Below is a small trained network, with its code and all its weights. Each question gives an input and a target symbol and asks what happens when units are switched off, that is, made to give their printed mean instead of their output.

import numpy as np


def w(rows, s, z=0):
    codes = np.array(rows[::2]) - 128.0
    scale = np.full(codes.shape[1], s)
    scale[-1] = z or s
    return codes * scale


def f(y):
    return np.maximum(y, 0)


def softmax(a):
    e = np.exp(a - a.max(-1, keepdims=True))
    return e / e.sum(-1, keepdims=True)


def log_softmax(a):
    a = a - a.max(-1, keepdims=True)
    return a - np.log(np.exp(a).sum(-1, keepdims=True))


def net(x, mask):
    ids = ['ΓΠΨΩαεηθμξστ'.index(c) for c in x.split()]
    T = len(ids)
    res = E[ids] + P[:T]
    u = 0
    for l in range(3):
        q, k, v = (res @ M[l].T for M in (Q, K, V))
        z = softmax(np.where(np.tri(T) > 0, q @ k.T / 3**0.5, -1e9)) @ v
        res = res + np.where(mask[u], z, O[l][:, -1]) @ O[l][:, :-1]
        u += 1
        y = f(res @ A[l][:, :-1].T + A[l][:, -1])
        res = res + np.where(mask[u : u + 12], y, B[l][:, -1]) @ B[l][:, :-1]
        u += 12
    return log_softmax(res[-1] @ U[:, :-1].T + U[:, -1])


Q, K, V, O, A, B = {}, {}, {}, {}, {}, {}
E = w([
[163,102,201,109,147],'Γ',
[9,117,110,143,106],'Π',
[138,122,194,133,135],'Ψ',
[235,171,195,20,46],'Ω',
[26,84,133,159,107],'α',
[114,104,103,184,179],'ε',
[107,26,88,84,114],'η',
[138,104,159,151,149],'θ',
[114,193,120,176,192],'μ',
[208,165,149,35,95],'ξ',
[166,111,55,113,176],'σ',
[135,156,168,153,131],'τ',
],0.013)
P = w([
[149,127,86,151,196],'0',
[141,94,195,164,20],'1',
[137,59,174,38,166],'2',
[13,225,142,112,126],'3',
[141,74,179,194,16],'4',
[147,47,173,44,184],'5',
[75,232,103,100,121],'6',
[149,89,179,214,33],'7',
[139,47,175,53,199],'8',
[75,231,98,95,108],'9',
[151,86,173,214,25],'10',
[132,31,173,49,197],'11',
[90,255,101,87,98],'12',
[162,96,182,204,7],'13',
],0.0078)
Q[0] = w([
[132,90,138,253,68],'L0H1',
[154,125,136,138,202],'L0H1',
[105,108,30,210,53],'L0H1',
],0.0075)
K[0] = w([
[225,224,219,136,87],'L0H1',
[105,55,97,68,37],'L0H1',
[211,190,253,45,235],'L0H1',
],0.0063)
V[0] = w([
[189,209,138,225,67],'L0H1',
[50,26,70,164,157],'L0H1',
[175,103,137,26,4],'L0H1',
],0.004)
O[0] = w([
[122,2,78,219,137,2],'L0H1',
[10,172,68,167,199,204],'L0H1',
[95,121,129,51,104,233],'L0H1',
],0.0046,0.0013)
A[0] = w([
[89,131,102,97,157,163],'L0N1',
[190,131,188,75,63,133],'L0N2',
[190,227,93,254,214,251],'L0N3',
[135,66,94,131,145,106],'L0N4',
[154,115,173,94,158,144],'L0N5',
[113,81,147,176,148,163],'L0N6',
[71,157,99,106,156,167],'L0N7',
[144,77,100,136,140,105],'L0N8',
[126,131,147,71,197,178],'L0N9',
[120,169,159,114,105,188],'L0N10',
[152,72,103,80,96,171],'L0N11',
[168,141,135,85,155,148],'L0N12',
],0.0096,0.0026)
B[0] = w([
[119,240,85,82,113,190],'L0N1',
[85,5,2,178,147,254],'L0N2',
[165,76,169,196,77,207],'L0N3',
[108,135,176,131,149,174],'L0N4',
[163,67,129,69,63,197],'L0N5',
[173,81,100,164,146,193],'L0N6',
[54,218,97,112,92,197],'L0N7',
[5,95,165,99,129,161],'L0N8',
[123,126,202,42,170,223],'L0N9',
[105,79,118,138,138,200],'L0N10',
[93,166,148,90,37,228],'L0N11',
[101,74,135,60,152,182],'L0N12',
],0.0056,0.0046)
Q[1] = w([
[227,89,155,249,75],'L1H1',
[93,168,196,164,137],'L1H1',
[253,87,72,20,99],'L1H1',
],0.0047)
K[1] = w([
[107,108,100,153,148],'L1H1',
[2,186,168,133,141],'L1H1',
[142,169,136,171,132],'L1H1',
],0.009)
V[1] = w([
[2,95,56,165,95],'L1H1',
[103,126,47,92,170],'L1H1',
[161,176,225,106,72],'L1H1',
],0.0043)
O[1] = w([
[6,58,146,120,90,250],'L1H1',
[26,147,94,159,220,133],'L1H1',
[164,140,254,129,140,110],'L1H1',
],0.008,0.0024)
A[1] = w([
[133,132,170,196,141,94],'L1N1',
[136,74,62,214,62,186],'L1N2',
[158,94,126,143,183,184],'L1N3',
[1,66,63,84,111,126],'L1N4',
[86,157,98,119,162,188],'L1N5',
[120,107,134,15,71,81],'L1N6',
[112,116,186,163,87,141],'L1N7',
[160,79,145,21,226,219],'L1N8',
[91,143,170,149,80,121],'L1N9',
[102,89,211,172,215,203],'L1N10',
[30,96,74,181,140,174],'L1N11',
[103,125,120,189,56,252],'L1N12',
],0.008,0.0024)
B[1] = w([
[119,140,135,159,73,141],'L1N1',
[139,99,135,253,159,190],'L1N2',
[239,111,103,61,141,141],'L1N3',
[222,154,151,152,120,254],'L1N4',
[142,181,143,84,118,157],'L1N5',
[87,139,160,209,189,210],'L1N6',
[193,143,98,136,120,161],'L1N7',
[101,138,126,108,178,196],'L1N8',
[125,72,60,35,118,159],'L1N9',
[120,27,86,63,84,164],'L1N10',
[233,127,82,108,136,192],'L1N11',
[76,109,102,184,102,187],'L1N12',
],0.0064,0.012)
Q[2] = w([
[45,205,100,54,191],'L2H1',
[160,127,158,101,59],'L2H1',
[174,14,72,253,146],'L2H1',
],0.0073)
K[2] = w([
[31,104,149,146,58],'L2H1',
[90,205,150,172,141],'L2H1',
[255,147,114,158,186],'L2H1',
],0.0079)
V[2] = w([
[184,69,194,122,112],'L2H1',
[158,198,156,147,107],'L2H1',
[138,159,116,1,170],'L2H1',
],0.0096)
O[2] = w([
[73,100,164,62,132,254],'L2H1',
[70,232,130,133,7,55],'L2H1',
[180,103,200,132,133,16],'L2H1',
],0.013,0.0047)
A[2] = w([
[110,121,198,137,176,124],'L2N1',
[146,189,85,200,85,126],'L2N2',
[179,71,254,138,197,103],'L2N3',
[45,148,91,144,176,183],'L2N4',
[94,96,216,111,147,169],'L2N5',
[88,119,198,120,49,254],'L2N6',
[86,102,102,80,124,239],'L2N7',
[124,166,166,116,185,145],'L2N8',
[78,104,179,152,151,171],'L2N9',
[190,118,195,166,110,90],'L2N10',
[188,35,118,138,116,140],'L2N11',
[199,81,162,203,120,158],'L2N12',
],0.0088,0.0037)
B[2] = w([
[64,133,67,128,118,177],'L2N1',
[118,164,83,67,52,176],'L2N2',
[101,164,154,143,107,254],'L2N3',
[80,123,176,204,134,198],'L2N4',
[106,109,159,93,106,210],'L2N5',
[231,129,137,163,73,169],'L2N6',
[255,170,140,225,138,232],'L2N7',
[102,144,162,139,110,167],'L2N8',
[150,85,172,67,73,183],'L2N9',
[122,222,153,188,115,171],'L2N10',
[114,179,89,73,185,245],'L2N11',
[102,161,142,35,175,218],'L2N12',
],0.0071,0.011)
U = w([
[2,131,211,118,101,118],'Γ',
[92,175,75,26,64,54],'Π',
[236,82,181,104,37,116],'Ψ',
[183,94,93,83,187,130],'Ω',
[113,142,63,59,102,105],'α',
[108,151,100,177,173,102],'ε',
[211,228,172,179,138,154],'η',
[197,71,118,132,135,255],'θ',
[32,179,131,131,83,65],'μ',
[37,220,128,98,194,61],'ξ',
[136,175,120,124,179,167],'σ',
[181,114,156,179,47,186],'τ',
],0.0067,0.0036)

Each question gives the input, a string of symbols that net reads in full, and the target symbol t.
The units are the heads (3 rows each of Q, K, V and O) and the neurons (one row each of A and B). Each row of codes is followed by its name. A weight is (code - 128) times the scale printed after its matrix; where a second scale follows, it is the last column's (O, A, B and U).
mask holds one flag per unit, layer by layer, with each layer's heads first. A switched-off unit (its flag False) gives its mean, the last column of its rows in O or B, instead of its output. The means were averaged over made-up inputs and are rounded, as every weight is.
A unit's drop is (log p(t) with every unit on - log p(t) with that unit switched off) / (log p(t) with every unit on - log p(t) with every unit switched off).
The circuit of an input: a set's keep is (log p(t) with only the set's units on - log p(t) with every unit switched off) / (log p(t) with every unit on - log p(t) with every unit switched off). Starting from the 12 units with the biggest drops (on a tie, the unit counted first), units are removed one at a time, each time the one whose removal leaves the highest keep (on an exact tie, the one counted first), for as long as the keep stays at least 0.8.
circuit, biggest first: the units of the circuit, biggest drop first
unit that matters most: the unit with the biggest drop
top k neurons: the k neurons with the biggest drops, biggest first
k most important neurons of layer l: the k neurons of layer l with the biggest drops, biggest first
input ε Ω θ η ε τ μ θ η σ η Γ, target Γ: circuit, biggest first -> L1N11, L0N9, L2N3, L2N5
input Ψ σ ξ τ η η Γ η ε ε μ Π Γ θ, target Ψ: circuit, biggest first -> L1H1, L2H1, L2N6, L1N12
input η τ ξ θ η ε μ Γ, target η: unit that matters most -> L1N4
input θ ε τ Π, target Π: top 3 neurons -> L0N7, L0N2, L2N2
input Ω θ Ω η η Γ ξ θ σ θ η, target Ω: circuit, biggest first -> L1N4, L2H1, L2N11
input ε ε ξ η Ψ ε η Π τ α ξ Γ Ψ Π, target ε: top 2 neurons -> L1N11, L0N3
input μ η τ τ Ψ α θ η α θ Γ, target μ: 2 most important neurons of layer 1 -> L1N2, L1N1
input η ε τ Ω ε, target η: 3 most important neurons of layer 1 -> L1N4, L1N12, L1N11
input Ψ ξ η τ ε ξ ξ ε, target Ψ: 2 most important neurons of layer 2 -> L2N6, L2N9
input μ Ψ Ψ Ω θ Γ η μ Ω τ τ, target μ: top 3 neurons -> L0N3, L1N2, L0N11
input ε σ θ Π η, target ε: top 4 neurons -> L0N3, L1N11, L1N2, L2N4
input ε ξ η τ Π Ω θ η η, target Γ: top 2 neurons -> L1N6, L1N11
input Γ Ψ Ψ η θ, target Γ: top 2 neurons -> L2N3, L1N2
input Ψ τ η η θ μ τ η Γ Ψ σ, target Ψ: top 3 neurons -> L0N2, L0N3, L2N6
input τ τ μ Ψ ξ τ η ξ ξ Ψ θ, target τ: unit that matters most -> L1H1
input Ψ θ τ μ θ, target Ψ: top 2 neurons -> L0N2, L2N6
input α α Ω ξ Ω η Ψ μ η σ Ω, target α: top 3 neurons -> L1N11, L0N2, L1N4
input η η η α θ Ψ η τ η τ Π τ σ Ψ, target η: 2 most important neurons of layer 2 -> L2N10, L2N6
input μ θ Ω τ Π, target μ: top 2 neurons -> L0N3, L0N11
input η η θ μ α τ τ η ε η Ψ η ξ α, target η: top 3 neurons -> L1N4, L2N10, L1N2
input τ α Ψ τ μ α τ μ Π τ θ, target τ: most important neuron of layer 1 -> L1N1
input Ψ τ η Ψ μ Ψ, target Γ: 4 most important neurons of layer 2 -> L2N3, L2N5, L2N1, L2N8
input η μ μ θ Γ η θ μ, target η: top 4 neurons -> L1N4, L1N11, L0N3, L2N10
input Γ η Ω Γ τ Ψ η θ θ σ θ θ σ ξ, target Γ: top 2 neurons -> L0N2, L1N2
input Ψ θ η ε ξ τ α α, target Ψ: top 3 neurons -> L0N2, L2N6, L0N3
input Ψ Ω Γ Ψ η Ω Γ η τ τ Γ σ ε η, target Ψ: 2 most important neurons of layer 2 -> L2N6, L2N9
input Ψ η η η Ψ θ Ψ Γ η τ Ψ, target Ψ: unit that matters most -> L1H1
